Below is a small trained network, with its code and all its weights. Each question gives an input and a class and asks what happens when units are switched off, that is, made to give their printed mean instead of their output.

import numpy as np


def w(rows, s, z=0):
    codes = np.array(rows[::2]) - 128.0
    scale = np.full(codes.shape[1], s)
    scale[-1] = z or s
    return codes * scale


def f(y):
    return np.maximum(y, 0)


def log_softmax(a):
    a = a - a.max(-1, keepdims=True)
    return a - np.log(np.exp(a).sum(-1, keepdims=True))


def net(x, mask):
    res = np.array(x, float).reshape(1, 5) / 4 @ E
    y = f(res @ A[0][:, :-1].T + A[0][:, -1])
    res = res + np.where(mask, y, B[0][:, -1]) @ B[0][:, :-1]
    return log_softmax(res[-1] @ U[:, :-1].T + U[:, -1])


A, B = {}, {}
E = w([
[165,82,110,86,153,182],'x0',
[147,192,106,177,244,166],'x1',
[141,95,186,176,113,104],'x2',
[130,95,115,97,204,2],'x3',
[218,168,107,67,109,104],'x4',
],0.0083)
A[0] = w([
[132,151,135,83,62,142,252],'n1',
[165,116,136,123,87,132,81],'n2',
[124,133,151,178,107,222,112],'n3',
[102,79,173,201,71,36,179],'n4',
[158,2,160,153,182,210,126],'n5',
[120,150,100,137,167,167,98],'n6',
[190,177,131,127,203,159,83],'n7',
[144,100,127,72,67,125,150],'n8',
[121,156,156,198,37,224,113],'n9',
[154,157,163,173,74,110,163],'n10',
[119,75,133,107,201,139,110],'n11',
[205,179,115,102,243,134,245],'n12',
[147,94,145,59,66,130,151],'n13',
[161,82,91,90,62,160,182],'n14',
[132,137,127,55,158,24,150],'n15',
[170,105,126,66,102,113,160],'n16',
[104,174,121,98,187,118,112],'n17',
[79,108,116,99,94,55,213],'n18',
],0.012,0.0044)
B[0] = w([
[129,65,141,98,167,199,207],'n1',
[122,128,152,110,100,152,152],'n2',
[112,129,35,172,132,133,209],'n3',
[100,105,170,111,115,5,230],'n4',
[56,72,54,136,71,131,190],'n5',
[98,163,147,88,155,131,167],'n6',
[199,162,147,85,129,63,191],'n7',
[161,90,150,69,110,150,190],'n8',
[207,74,61,206,187,158,241],'n9',
[66,57,129,111,140,140,178],'n10',
[112,109,78,85,63,134,167],'n11',
[159,138,88,35,139,49,244],'n12',
[168,90,162,67,105,156,197],'n13',
[147,86,197,102,121,157,199],'n14',
[140,86,66,178,108,106,217],'n15',
[113,56,114,113,153,174,184],'n16',
[153,123,116,84,217,137,169],'n17',
[119,86,142,124,140,58,207],'n18',
],0.022,0.011)
U = w([
[114,89,212,63,124,175,105],'0',
[162,254,123,95,175,128,132],'1',
[37,151,100,109,88,170,27],'2',
[134,75,71,122,135,81,234],'3',
[58,145,180,163,125,66,89],'4',
[119,132,112,198,147,239,152],'5',
[143,166,142,158,102,124,5],'6',
[118,177,183,138,134,163,9],'7',
],0.0081,0.0023)

Each question gives the input, the list of numbers given to net, and the class t.
The units are the neurons (one row each of A and B). Each row of codes is followed by its name. A weight is (code - 128) times the scale printed after its matrix; where a second scale follows, it is the last column's (A, B and U).
mask holds one flag per neuron, in row order. A switched-off neuron (its flag False) gives its mean, the last column of its row in B, instead of its output. The means were averaged over made-up inputs and are rounded, as every weight is.
A unit's drop is (log p(t) with every unit on - log p(t) with that unit switched off) / (log p(t) with every unit on - log p(t) with every unit switched off).
The circuit of an input: a set's keep is (log p(t) with only the set's units on - log p(t) with every unit switched off) / (log p(t) with every unit on - log p(t) with every unit switched off). Starting from the 12 units with the biggest drops (on a tie, the unit counted first), units are removed one at a time, each time the one whose removal leaves the highest keep (on an exact tie, the one counted first), for as long as the keep stays at least 0.8.
units of the circuit, in order: the units of the circuit, biggest drop first
unit that matters most: the unit with the biggest drop
k most important neurons: the k neurons with the biggest drops, biggest first
drop when u is switched off: that unit's drop, to one decimal
input [-1,4,7,-6,-6], class 5: unit that matters most : n12
input [8,-6,6,-6,-1], class 0: 4 most important neurons : n14; n13; n8; n15
input [-6,6,4,-8,2], class 5: units of the circuit, in order : n4; n9; n18
input [0,-5,-4,5,-8], class 4: 3 most important neurons : n9; n12; n4
input [-1,-2,5,-8,-3], class 5: units of the circuit, in order : n12; n9
input [-5,-2,7,6,-1], class 4: 2 most important neurons : n4; n9
input [5,-4,-5,3,-5], class 0: 3 most important neurons : n9; n3; n12
input [5,4,5,0,-8], class 2: drop when n18 is switched off : 0.1
input [-5,-2,-2,-8,8], class 5: drop when n9 is switched off : 0.6
input [-4,-6,2,1,-7], class 4: drop when n4 is switched off : 0.2
input [7,8,5,1,7], class 1: drop when n7 is switched off : 0.3
